Below is a small trained network, with its code and all its weights. Each question gives an input and a class and asks what happens when units are switched off, that is, made to give their printed mean instead of their output.

import numpy as np


def w(rows, s, z=0):
    codes = np.array(rows[::2]) - 128.0
    scale = np.full(codes.shape[1], s)
    scale[-1] = z or s
    return codes * scale


def f(y):
    return np.maximum(y, 0)


def log_softmax(a):
    a = a - a.max(-1, keepdims=True)
    return a - np.log(np.exp(a).sum(-1, keepdims=True))


def net(x, mask):
    res = np.array(x, float).reshape(1, 4) / 4 @ E
    y = f(res @ A[0][:, :-1].T + A[0][:, -1])
    res = res + np.where(mask, y, B[0][:, -1]) @ B[0][:, :-1]
    return log_softmax(res[-1] @ U[:, :-1].T + U[:, -1])


A, B = {}, {}
E = w([
[221,178,104,52,63,159,34],'x0',
[191,226,202,201,60,172,238],'x1',
[179,218,5,146,204,74,165],'x2',
[96,108,26,253,98,241,73],'x3',
],0.006)
A[0] = w([
[93,72,71,74,182,90,50,63],'neuron 1',
[95,65,198,121,78,167,118,73],'neuron 2',
[95,64,205,123,78,158,115,62],'neuron 3',
[173,197,165,181,72,166,193,53],'neuron 4',
[90,73,208,127,81,159,109,75],'neuron 5',
[105,78,211,92,76,145,122,95],'neuron 6',
[196,172,115,62,67,166,44,145],'neuron 7',
[189,210,16,150,225,61,181,52],'neuron 8',
[131,122,202,44,141,43,175,69],'neuron 9',
[182,168,121,77,73,151,59,52],'neuron 10',
[90,66,64,74,182,98,43,56],'neuron 11',
[192,212,175,182,71,162,208,32],'neuron 12',
[42,84,158,193,193,93,205,56],'neuron 13',
[78,95,54,245,84,250,85,71],'neuron 14',
[55,96,147,179,180,99,192,65],'neuron 15',
[187,199,169,183,67,157,201,36],'neuron 16',
[178,202,31,143,226,62,177,63],'neuron 17',
[96,76,200,122,86,156,112,57],'neuron 18',
[41,91,155,190,188,96,198,39],'neuron 19',
[138,130,228,2,152,11,181,19],'neuron 20',
[87,71,205,118,74,165,116,66],'neuron 21',
[188,158,118,83,69,158,64,84],'neuron 22',
[190,168,128,58,76,152,45,25],'neuron 23',
[93,68,68,87,184,101,46,62],'neuron 24',
[128,129,129,131,132,131,125,115],'neuron 25',
[194,211,158,187,56,171,194,127],'neuron 26',
[202,170,111,69,83,149,52,41],'neuron 27',
[101,69,69,89,171,101,56,67],'neuron 28',
[78,90,39,248,85,248,73,32],'neuron 29',
[42,85,160,186,189,103,203,45],'neuron 30',
[64,100,137,182,169,116,173,254],'neuron 31',
],0.0067,0.0058)
B[0] = w([
[68,90,203,144,170,177,170,185],'neuron 1',
[88,188,90,122,98,173,76,183],'neuron 2',
[84,192,86,127,97,191,71,181],'neuron 3',
[92,102,172,121,166,150,155,185],'neuron 4',
[90,183,91,122,95,169,83,185],'neuron 5',
[96,187,93,135,102,146,77,189],'neuron 6',
[165,87,90,69,99,110,177,205],'neuron 7',
[59,207,82,128,67,196,51,204],'neuron 8',
[183,164,143,168,200,80,90,197],'neuron 9',
[170,97,83,88,115,163,157,161],'neuron 10',
[70,92,196,139,166,169,173,188],'neuron 11',
[66,78,203,140,192,194,165,192],'neuron 12',
[189,88,77,50,112,192,162,189],'neuron 13',
[194,176,155,163,209,42,90,240],'neuron 14',
[178,99,85,67,119,167,156,176],'neuron 15',
[69,84,198,132,188,186,162,186],'neuron 16',
[65,209,81,133,65,187,44,199],'neuron 17',
[98,179,96,132,111,190,86,171],'neuron 18',
[193,91,74,59,128,204,162,178],'neuron 19',
[213,190,167,211,255,73,62,215],'neuron 20',
[91,183,90,122,99,175,79,184],'neuron 21',
[167,95,84,76,113,140,165,170],'neuron 22',
[182,100,62,71,120,211,158,163],'neuron 23',
[69,84,199,135,170,173,172,185],'neuron 24',
[128,128,128,127,130,128,128,128],'neuron 25',
[74,82,181,111,154,116,165,224],'neuron 26',
[167,91,77,76,113,183,167,165],'neuron 27',
[78,99,186,131,159,157,166,179],'neuron 28',
[202,187,166,168,230,54,76,232],'neuron 29',
[194,85,72,51,122,210,171,182],'neuron 30',
[151,107,90,58,80,70,157,254],'neuron 31',
],0.0084,0.0074)
U = w([
[39,65,219,134,162,152,171,112],'0',
[230,182,153,156,195,71,87,119],'1',
[46,206,78,128,55,159,70,116],'2',
[218,58,67,88,90,149,179,111],'3',
[99,99,131,122,44,3,151,253],'4',
[117,92,142,205,16,48,133,95],'5',
[124,96,132,190,48,74,135,98],'6',
],0.012,0.021)

Each question gives the input, the list of numbers given to net, and the class t.
The units are the neurons (one row each of A and B). Each row of codes is followed by its name. A weight is (code - 128) times the scale printed after its matrix; where a second scale follows, it is the last column's (A, B and U).
mask holds one flag per neuron, in row order. A switched-off neuron (its flag False) gives its mean, the last column of its row in B, instead of its output. The means were averaged over made-up inputs and are rounded, as every weight is.
A unit's drop is (log p(t) with every unit on - log p(t) with that unit switched off) / (log p(t) with every unit on - log p(t) with every unit switched off).
The circuit of an input: a set's keep is (log p(t) with only the set's units on - log p(t) with every unit switched off) / (log p(t) with every unit on - log p(t) with every unit switched off). Starting from the 12 units with the biggest drops (on a tie, the unit counted first), units are removed one at a time, each time the one whose removal leaves the highest keep (on an exact tie, the one counted first), for as long as the keep stays at least 0.8.
units of the circuit, in order: the units of the circuit, biggest drop first
top k neurons: the k neurons with the biggest drops, biggest first
drop when u is switched off: that unit's drop, to one decimal
input [-4,-6,-7,6], class 2: units of the circuit, in order : neuron 3
input [2,7,-1,7], class 0: top 2 neurons : neuron 26; neuron 12
input [-7,0,0,-7], class 1: top 2 neurons : neuron 20; neuron 9
input [0,6,3,8], class 1: top 2 neurons : neuron 29; neuron 14
input [6,5,-2,6], class 1: top 2 neurons : neuron 29; neuron 14
input [7,-1,6,3], class 3: top 2 neurons : neuron 7; neuron 27
input [6,8,-7,7], class 0: top 3 neurons : neuron 26; neuron 12; neuron 16
input [8,8,0,-6], class 0: top 2 neurons : neuron 12; neuron 16
input [-4,-6,7,-5], class 2: top 2 neurons : neuron 17; neuron 8
input [-7,2,7,2], class 2: top 3 neurons : neuron 8; neuron 17; neuron 7
input [-8,-7,8,3], class 2: top 3 neurons : neuron 8; neuron 17; neuron 26
input [-8,7,-6,-2], class 3: drop when neuron 30 is switched off : 0.4
input [-6,2,8,2], class 2: drop when neuron 17 is switched off : 0.4
input [-1,3,-4,5], class 1: drop when neuron 14 is switched off : 0.3
input [5,-3,7,7], class 1: units of the circuit, in order : neuron 29
input [-3,-7,-8,-8], class 1: drop when neuron 9 is switched off : 0.8
